Below are the code and all the weights of a small trained network. Each question names an input and a class and asks about switching units off, where a switched-off unit gives its printed mean instead of its output.

import numpy as np


def w(rows, s, z=0):
    codes = np.array(rows[::2]) - 128.0
    scale = np.full(codes.shape[1], s)
    scale[-1] = z or s
    return codes * scale


def f(y):
    return y / 2 * (1 + np.tanh(0.7978845608 * (y + 0.044715 * y**3)))


def log_softmax(a):
    a = a - a.max(-1, keepdims=True)
    return a - np.log(np.exp(a).sum(-1, keepdims=True))


def net(x, mask):
    res = np.array(x, float).reshape(1, 8) / 4 @ E
    y = f(res @ A[0][:, :-1].T + A[0][:, -1])
    res = res + np.where(mask, y, B[0][:, -1]) @ B[0][:, :-1]
    return log_softmax(res[-1] @ U[:, :-1].T + U[:, -1])


A, B = {}, {}
E = w([
[128,128,129],'x0',
[129,128,128],'x1',
[127,128,129],'x2',
[254,146,109],'x3',
[127,127,128],'x4',
[121,74,6],'x5',
[101,225,82],'x6',
[129,127,127],'x7',
],0.009)
A[0] = w([
[60,80,78,93],'neuron 0',
[92,128,163,129],'neuron 1',
[111,199,9,75],'neuron 2',
[129,121,126,143],'neuron 3',
[87,252,86,177],'neuron 4',
[111,106,110,116],'neuron 5',
[128,126,129,124],'neuron 6',
[122,111,150,98],'neuron 7',
[160,127,136,94],'neuron 8',
[102,149,45,40],'neuron 9',
[67,56,32,136],'neuron 10',
[147,98,47,134],'neuron 11',
[91,188,111,149],'neuron 12',
[135,200,74,159],'neuron 13',
[125,119,135,131],'neuron 14',
[160,114,82,88],'neuron 15',
[178,104,61,64],'neuron 16',
[126,138,120,133],'neuron 17',
[124,134,128,138],'neuron 18',
[174,142,148,96],'neuron 19',
[176,206,100,2],'neuron 20',
[130,107,152,160],'neuron 21',
[211,158,159,104],'neuron 22',
[123,116,123,126],'neuron 23',
[51,132,195,179],'neuron 24',
[169,106,121,105],'neuron 25',
[144,155,122,74],'neuron 26',
[169,113,133,82],'neuron 27',
[139,139,135,99],'neuron 28',
[162,114,124,109],'neuron 29',
[133,120,124,122],'neuron 30',
[189,96,44,45],'neuron 31',
[189,158,163,93],'neuron 32',
[115,97,136,139],'neuron 33',
],0.016,0.0042)
B[0] = w([
[202,182,134,189],'neuron 0',
[87,103,131,162],'neuron 1',
[110,168,240,217],'neuron 2',
[132,122,133,131],'neuron 3',
[55,183,46,244],'neuron 4',
[150,138,135,140],'neuron 5',
[129,128,128,127],'neuron 6',
[125,133,145,133],'neuron 7',
[136,135,102,141],'neuron 8',
[114,153,195,174],'neuron 9',
[255,147,155,230],'neuron 10',
[123,74,177,197],'neuron 11',
[91,152,82,183],'neuron 12',
[85,173,163,195],'neuron 13',
[129,127,136,130],'neuron 14',
[112,85,134,159],'neuron 15',
[99,55,140,181],'neuron 16',
[119,133,129,131],'neuron 17',
[120,128,126,131],'neuron 18',
[151,150,99,161],'neuron 19',
[67,203,131,176],'neuron 20',
[140,126,159,147],'neuron 21',
[187,175,87,206],'neuron 22',
[136,129,133,130],'neuron 23',
[38,62,153,221],'neuron 24',
[130,105,87,154],'neuron 25',
[118,152,119,134],'neuron 26',
[130,126,88,148],'neuron 27',
[135,136,118,129],'neuron 28',
[129,116,96,146],'neuron 29',
[134,122,126,128],'neuron 30',
[91,33,144,197],'neuron 31',
[180,171,106,185],'neuron 32',
[135,132,155,143],'neuron 33',
],0.053,0.011)
U = w([
[53,100,204,254],'0',
[236,119,133,105],'1',
[22,119,39,78],'2',
[146,204,198,101],'3',
[234,144,40,215],'4',
[141,2,136,31],'5',
[121,215,27,83],'6',
],0.005,0.0064)

Each question gives the input, the list of numbers given to net, and the class t.
The units are the neurons (one row each of A and B). Each row of codes is followed by its name. A weight is (code - 128) times the scale printed after its matrix; where a second scale follows, it is the last column's (A, B and U).
mask holds one flag per neuron, in row order. A switched-off neuron (its flag False) gives its mean, the last column of its row in B, instead of its output. The means were averaged over made-up inputs and are rounded, as every weight is.
A unit's drop is (log p(t) with every unit on - log p(t) with that unit switched off) / (log p(t) with every unit on - log p(t) with every unit switched off).
The circuit of an input: a set's keep is (log p(t) with only the set's units on - log p(t) with every unit switched off) / (log p(t) with every unit on - log p(t) with every unit switched off). Starting from the 12 units with the biggest drops (on a tie, the unit counted first), units are removed one at a time, each time the one whose removal leaves the highest keep (on an exact tie, the one counted first), for as long as the keep stays at least 0.8.
circuit, biggest first: the units of the circuit, biggest drop first
most important unit: the unit with the biggest drop
top k neurons: the k neurons with the biggest drops, biggest first
drop when u is switched off: that unit's drop, to one decimal
input [5,5,-5,-8,-4,2,-4,-3], class 1: circuit, biggest first -> neuron 10
input [-7,7,8,8,4,1,-3,-2], class 5: top 2 neurons -> neuron 31; neuron 16
input [4,-2,-5,-2,3,1,0,8], class 1: circuit, biggest first -> neuron 4; neuron 2; neuron 24
input [2,6,-3,0,-6,8,-5,-6], class 1: top 2 neurons -> neuron 10; neuron 0
input [5,-7,-4,4,8,0,-8,5], class 4: circuit, biggest first -> neuron 24; neuron 2
input [5,2,0,8,3,1,-8,-7], class 5: top 3 neurons -> neuron 31; neuron 16; neuron 10
input [5,0,-1,1,8,-3,0,8], class 4: top 2 neurons -> neuron 4; neuron 2
input [1,4,4,-4,4,8,1,-7], class 3: top 3 neurons -> neuron 2; neuron 9; neuron 22
input [-5,0,-4,0,-5,7,-3,8], class 1: top 4 neurons -> neuron 10; neuron 0; neuron 24; neuron 1
input [8,2,0,0,0,-5,4,-7], class 2: top 3 neurons -> neuron 10; neuron 0; neuron 24
input [1,-3,-4,0,7,1,0,-2], class 1: top 3 neurons -> neuron 24; neuron 4; neuron 2
input [6,5,-2,4,8,-8,1,-5], class 6: top 2 neurons -> neuron 10; neuron 20
input [7,2,3,3,2,1,-4,7], class 5: top 2 neurons -> neuron 4; neuron 10
input [6,4,8,-5,8,-2,6,8], class 2: circuit, biggest first -> neuron 4
input [7,7,3,-1,8,7,-4,-8], class 1: top 3 neurons -> neuron 10; neuron 0; neuron 24
input [6,3,-6,2,6,1,-5,2], class 5: top 3 neurons -> neuron 4; neuron 10; neuron 0
input [-1,-8,0,0,-3,-8,2,7], class 2: top 3 neurons -> neuron 24; neuron 10; neuron 0
input [2,-6,-7,8,-5,1,-6,7], class 5: top 3 neurons -> neuron 31; neuron 16; neuron 10
input [-7,1,-2,8,-8,-8,-2,-3], class 4: drop when neuron 4 is switched off -> 0.1
input [-8,4,2,5,7,-2,-1,8], class 4: drop when neuron 9 is switched off -> 0.0
input [8,5,-7,2,2,-4,-7,7], class 4: most important unit -> neuron 4
input [3,1,-7,-8,-3,7,-4,-2], class 1: drop when neuron 10 is switched off -> 0.1
input [-1,5,0,3,-1,-7,1,2], class 6: drop when neuron 10 is switched off -> 0.4
